Below is a small trained network, with its code and all its weights. Each question gives an input and a target symbol and asks what happens when units are switched off, that is, made to give their printed mean instead of their output.

import numpy as np


def w(rows, s, z=0):
    codes = np.array(rows[::2]) - 128.0
    scale = np.full(codes.shape[1], s)
    scale[-1] = z or s
    return codes * scale


def f(y):
    return y / 2 * (1 + np.tanh(0.7978845608 * (y + 0.044715 * y**3)))


def softmax(a):
    e = np.exp(a - a.max(-1, keepdims=True))
    return e / e.sum(-1, keepdims=True)


def log_softmax(a):
    a = a - a.max(-1, keepdims=True)
    return a - np.log(np.exp(a).sum(-1, keepdims=True))


def net(x, mask):
    ids = ['αβγδεηλμξπφψω'.index(c) for c in x.split()]
    T = len(ids)
    res = E[ids] + P[:T]
    u = 0
    for l in range(2):
        r = res
        for j in range(3):
            rows = slice(2 * j, 2 * j + 2)
            q, k, v = (r @ M[l][rows].T for M in (Q, K, V))
            z = softmax(np.where(np.tri(T) > 0, q @ k.T / 2**0.5, -1e9)) @ v
            o = O[l][rows]
            res = res + np.where(mask[u + j], z, o[:, -1]) @ o[:, :-1]
        u += 3
        y = f(res @ A[l][:, :-1].T + A[l][:, -1])
        res = res + np.where(mask[u : u + 12], y, B[l][:, -1]) @ B[l][:, :-1]
        u += 12
    return log_softmax(res[-1] @ U[:, :-1].T + U[:, -1])


Q, K, V, O, A, B = {}, {}, {}, {}, {}, {}
E = w([
[151,109,187,177,63,167,57,149,131,179],'α',
[115,57,93,116,203,102,93,116,118,205],'β',
[129,117,160,161,71,136,65,183,167,176],'γ',
[39,139,146,197,49,86,49,45,100,103],'δ',
[206,155,196,237,201,209,203,105,76,133],'ε',
[236,25,129,102,160,31,120,147,151,19],'η',
[158,177,96,71,186,101,80,47,114,186],'λ',
[189,168,78,211,87,98,211,222,148,245],'μ',
[164,146,63,65,130,152,144,72,75,126],'ξ',
[75,130,127,163,146,181,85,127,125,193],'π',
[148,60,103,126,28,227,159,89,53,172],'φ',
[145,124,59,65,126,126,126,145,124,159],'ψ',
[131,213,158,25,75,136,147,200,114,116],'ω',
],0.011)
P = w([
[172,133,37,146,130,192,1,218,126,68],'0',
[101,91,93,97,173,150,103,141,51,154],'1',
[115,100,130,100,153,121,113,115,69,173],'2',
[122,102,150,102,143,111,123,108,84,179],'3',
[129,105,165,103,133,108,123,104,102,180],'4',
[127,113,169,109,136,112,125,106,103,176],'5',
[120,122,169,112,137,122,131,102,109,170],'6',
[121,128,168,122,140,122,131,102,106,164],'7',
[116,140,167,126,145,131,130,103,103,160],'8',
[122,143,165,129,149,123,128,111,104,154],'9',
[127,144,167,130,153,117,128,116,103,149],'10',
[123,154,163,133,157,128,124,121,96,140],'11',
[120,157,166,129,164,124,126,128,93,137],'12',
],0.0069)
Q[0] = w([
[116,69,130,217,132,202,166,138,83,234],'0.h0',
[67,120,139,142,114,70,120,33,91,25],'0.h0',
[70,137,65,166,141,71,152,100,173,3],'0.h1',
[123,127,200,145,99,168,164,138,171,135],'0.h1',
[131,84,91,164,145,125,85,113,76,240],'0.h2',
[165,117,125,121,180,168,81,93,65,253],'0.h2',
],0.0059)
K[0] = w([
[188,74,73,137,171,254,102,126,73,221],'0.h0',
[81,159,128,131,122,133,44,74,80,92],'0.h0',
[71,174,56,203,88,89,58,122,42,53],'0.h1',
[121,122,194,112,78,117,217,94,73,123],'0.h1',
[135,67,147,204,137,130,152,92,185,190],'0.h2',
[131,45,38,233,147,153,72,1,154,199],'0.h2',
],0.0058)
V[0] = w([
[208,202,2,44,224,167,139,152,60,113],'0.h0',
[115,80,11,164,95,152,147,47,119,109],'0.h0',
[180,119,103,108,176,170,93,224,108,129],'0.h1',
[103,174,159,131,112,46,102,21,145,144],'0.h1',
[157,169,151,7,168,171,219,113,185,130],'0.h2',
[101,170,202,21,108,133,173,195,145,97],'0.h2',
],0.0051)
O[0] = w([
[97,104,158,172,60,157,129,84,254,128,250],'0.h0',
[183,168,209,139,139,131,110,201,176,131,55],'0.h0',
[108,64,43,109,129,152,166,80,189,132,235],'0.h1',
[147,178,194,101,74,85,135,176,79,104,74],'0.h1',
[148,141,211,160,122,99,82,215,32,90,86],'0.h2',
[109,170,137,189,139,64,68,120,32,139,188],'0.h2',
],0.0067,0.002)
A[0] = w([
[211,117,153,117,179,154,190,151,87,129,191],'0.n0',
[84,91,185,201,59,156,63,130,167,121,87],'0.n1',
[153,136,163,69,104,162,205,204,132,136,165],'0.n2',
[162,115,51,92,54,182,237,145,69,154,196],'0.n3',
[66,71,87,157,79,170,77,97,125,194,255],'0.n4',
[68,212,195,107,72,52,128,144,53,140,172],'0.n5',
[161,105,93,180,170,145,212,179,182,169,37],'0.n6',
[74,200,216,119,116,62,80,189,59,146,251],'0.n7',
[162,55,145,133,142,151,255,70,152,109,122],'0.n8',
[177,136,62,35,218,134,131,94,112,164,206],'0.n9',
[81,113,126,201,185,82,83,100,108,121,82],'0.n10',
[77,48,70,126,77,108,111,68,74,66,76],'0.n11',
],0.0081,0.0028)
B[0] = w([
[192,98,145,187,157,189,180,127,168,59,143],'0.n0',
[98,72,168,124,132,151,168,58,229,167,148],'0.n1',
[180,78,36,75,87,179,200,170,194,98,164],'0.n2',
[201,95,194,190,70,134,153,127,206,163,208],'0.n3',
[151,116,140,136,59,104,201,85,183,132,240],'0.n4',
[169,117,42,57,159,80,85,101,89,238,250],'0.n5',
[151,180,118,191,223,87,130,197,74,186,136],'0.n6',
[146,128,78,59,133,97,120,77,109,218,255],'0.n7',
[146,86,165,230,144,123,113,83,57,166,163],'0.n8',
[77,107,143,152,49,70,166,52,186,93,193],'0.n9',
[138,37,121,85,68,168,190,139,197,102,132],'0.n10',
[178,37,145,239,160,128,194,151,254,140,159],'0.n11',
],0.0073,0.007)
Q[1] = w([
[72,205,130,149,39,132,83,46,45,113],'1.h0',
[124,149,87,153,214,111,105,179,136,73],'1.h0',
[42,78,120,111,94,19,83,40,184,152],'1.h1',
[132,212,131,99,169,72,104,165,150,164],'1.h1',
[1,186,103,110,114,129,55,78,80,174],'1.h2',
[78,191,146,142,232,100,27,120,34,104],'1.h2',
],0.005)
K[1] = w([
[147,179,14,69,157,68,64,146,12,202],'1.h0',
[200,90,150,159,78,164,152,122,125,157],'1.h0',
[20,139,97,65,127,62,116,74,186,86],'1.h1',
[143,120,89,101,156,125,139,158,88,178],'1.h1',
[150,159,79,136,116,129,68,68,129,148],'1.h2',
[194,102,61,73,176,96,87,88,95,254],'1.h2',
],0.0069)
V[1] = w([
[155,178,107,132,71,111,69,94,159,114],'1.h0',
[111,153,122,107,150,61,146,109,110,191],'1.h0',
[211,78,127,113,71,170,123,142,187,127],'1.h1',
[48,160,2,92,210,46,84,178,61,106],'1.h1',
[114,141,61,199,102,187,105,162,216,27],'1.h2',
[136,185,64,30,171,55,50,76,69,198],'1.h2',
],0.0053)
O[1] = w([
[167,139,73,127,65,143,109,112,129,175,186],'1.h0',
[119,168,166,116,121,114,119,152,128,129,214],'1.h0',
[143,135,33,112,79,160,89,158,83,104,219],'1.h1',
[58,61,148,146,174,75,194,80,156,191,2],'1.h1',
[134,106,1,130,148,115,126,115,127,190,122],'1.h2',
[82,123,225,100,144,108,45,195,113,129,60],'1.h2',
],0.0063,0.0082)
A[1] = w([
[32,143,90,96,187,61,66,108,50,205,208],'1.n0',
[137,177,133,96,39,146,162,110,142,138,254],'1.n1',
[149,194,58,57,149,145,103,237,123,65,72],'1.n2',
[99,117,50,149,150,107,212,88,209,206,128],'1.n3',
[121,114,113,76,86,108,177,66,161,190,151],'1.n4',
[66,175,250,131,141,94,38,229,66,124,115],'1.n5',
[97,225,74,86,136,210,78,194,127,16,66],'1.n6',
[195,77,70,162,91,120,150,180,255,84,122],'1.n7',
[33,139,215,137,202,99,140,82,125,94,38],'1.n8',
[134,147,113,52,95,146,48,215,116,163,157],'1.n9',
[145,100,53,161,109,110,156,149,41,206,155],'1.n10',
[36,177,163,93,164,63,16,126,52,162,136],'1.n11',
],0.0064,0.0047)
B[1] = w([
[165,167,95,104,133,156,32,152,90,98,219],'1.n0',
[79,184,102,69,81,70,132,132,129,123,244],'1.n1',
[105,44,254,193,117,112,221,102,137,111,139],'1.n2',
[136,74,167,179,155,167,174,176,195,127,227],'1.n3',
[109,126,93,200,128,162,142,175,175,79,236],'1.n4',
[130,91,136,195,30,149,79,168,159,58,203],'1.n5',
[83,73,226,114,163,113,189,29,101,220,132],'1.n6',
[83,100,179,73,178,65,145,114,117,169,248],'1.n7',
[134,168,39,153,109,118,122,222,190,114,144],'1.n8',
[114,45,180,199,113,164,204,90,174,128,197],'1.n9',
[173,191,126,101,183,121,92,167,105,91,212],'1.n10',
[100,115,156,115,181,142,201,58,74,192,219],'1.n11',
],0.0072,0.017)
U = w([
[114,102,180,141,68,147,134,71,79,129,164],'α',
[46,81,131,165,98,151,225,103,254,158,165],'β',
[110,239,89,32,150,81,104,63,55,207,230],'γ',
[133,107,126,155,152,153,133,140,142,117,26],'δ',
[161,138,133,221,176,229,145,78,114,101,128],'ε',
[187,13,148,104,202,50,108,127,132,12,215],'η',
[126,101,119,150,153,142,133,136,134,124,13],'λ',
[154,162,181,180,171,58,159,212,143,194,61],'μ',
[125,95,121,164,152,145,138,142,126,128,24],'ξ',
[123,104,117,153,152,145,133,138,131,121,38],'π',
[130,97,116,153,153,140,135,142,126,122,26],'φ',
[125,98,118,152,144,145,142,135,128,132,3],'ψ',
[163,218,29,112,23,162,25,235,142,11,227],'ω',
],0.0068,0.0046)

Each question gives the input, a string of symbols that net reads in full, and the target symbol t.
The units are the heads (2 rows each of Q, K, V and O) and the neurons (one row each of A and B). Each row of codes is followed by its name. A weight is (code - 128) times the scale printed after its matrix; where a second scale follows, it is the last column's (O, A, B and U).
mask holds one flag per unit, layer by layer, with each layer's heads first. A switched-off unit (its flag False) gives its mean, the last column of its rows in O or B, instead of its output. The means were averaged over made-up inputs and are rounded, as every weight is.
A unit's drop is (log p(t) with every unit on - log p(t) with that unit switched off) / (log p(t) with every unit on - log p(t) with every unit switched off).
The circuit of an input: a set's keep is (log p(t) with only the set's units on - log p(t) with every unit switched off) / (log p(t) with every unit on - log p(t) with every unit switched off). Starting from the 12 units with the biggest drops (on a tie, the unit counted first), units are removed one at a time, each time the one whose removal leaves the highest keep (on an exact tie, the one counted first), for as long as the keep stays at least 0.8.
circuit, biggest first: the units of the circuit, biggest drop first
top k neurons: the k neurons with the biggest drops, biggest first
top k neurons in layer l: the k neurons of layer l with the biggest drops, biggest first
heads that matter: for each layer, one digit per head in row order, 1 if its drop is at least 0.15 and else 0, layers parted by /
input η ω ω δ φ ω, target γ: top 3 neurons -> [0.n4 0.n2 0.n11]
input ω δ λ ω δ ω α δ ω φ φ δ φ, target γ: top 3 neurons in layer 0 -> [0.n7 0.n5 0.n0]
input α ω ω ξ ξ φ ω ω α, target ω: heads that matter -> 000 / 011
input φ φ α φ η ω ω ω ψ ψ π ω φ, target α: top neuron in layer 0 -> [0.n5]
input δ ω δ α ω ω ψ δ η δ, target α: top 4 neurons -> [0.n3 1.n11 0.n2 1.n5]
input ω δ ω, target ω: heads that matter -> 011 / 000
input ω ω φ δ λ, target β: top 3 neurons in layer 0 -> [0.n9 0.n5 0.n7]
input δ δ ω φ ω φ ξ δ, target γ: circuit, biggest first -> [0.h1 1.n5 0.n5]
input π ξ δ λ ξ, target ω: heads that matter -> 110 / 010
input ω α ξ ω φ γ δ γ, target ω: heads that matter -> 100 / 011
input α α ε, target ε: circuit, biggest first -> [0.n8 0.n0 1.n1]
input λ π φ ω, target β: heads that matter -> 000 / 000
input φ φ ω π δ ω λ φ δ φ ψ φ φ, target α: heads that matter -> 110 / 010
input ξ ω ω ω φ γ ω φ α ω ω δ α, target ω: top neuron in layer 0 -> [0.n11]
input ε ω ω δ ξ λ, target β: top 3 neurons in layer 1 -> [1.n0 1.n10 1.n5]
input δ α ω, target β: top 2 neurons in layer 1 -> [1.n0 1.n2]
input δ ω ξ ω ψ ω ω φ ω ξ α φ ξ, target γ: top 2 neurons -> [1.n5 1.n9]
input φ γ ξ φ, target ω: heads that matter -> 100 / 010
input μ ω η φ α ω ω ω φ, target ω: heads that matter -> 100 / 011
input ξ φ β ω η ω ξ, target ω: top 3 neurons -> [1.n11 1.n9 0.n1]
input ω δ φ φ δ δ ω ψ δ, target α: top 2 neurons in layer 1 -> [1.n11 1.n5]
input φ φ δ ω μ ε α δ, target ω: heads that matter -> 111 / 000
input λ ω λ, target ω: circuit, biggest first -> [1.n11]
input ω γ λ λ ω ω ψ ω ω ψ, target ω: heads that matter -> 001 / 000
input δ ω λ ω, target ω: top 2 neurons in layer 1 -> [1.n7 1.n11]
input δ ω ξ μ ω φ ω λ ψ ψ ω ω ω, target α: heads that matter -> 001 / 001
input ω δ ω ω φ ξ ω ω δ, target ω: heads that matter -> 110 / 000
input α ω μ, target μ: circuit, biggest first -> [0.n6 1.n10]
input π ω ω ξ γ ω, target γ: top 2 neurons -> [0.n2 0.n4]
input φ ω ξ, target β: top 4 neurons in layer 1 -> [1.n0 1.n7 1.n3 1.n5]
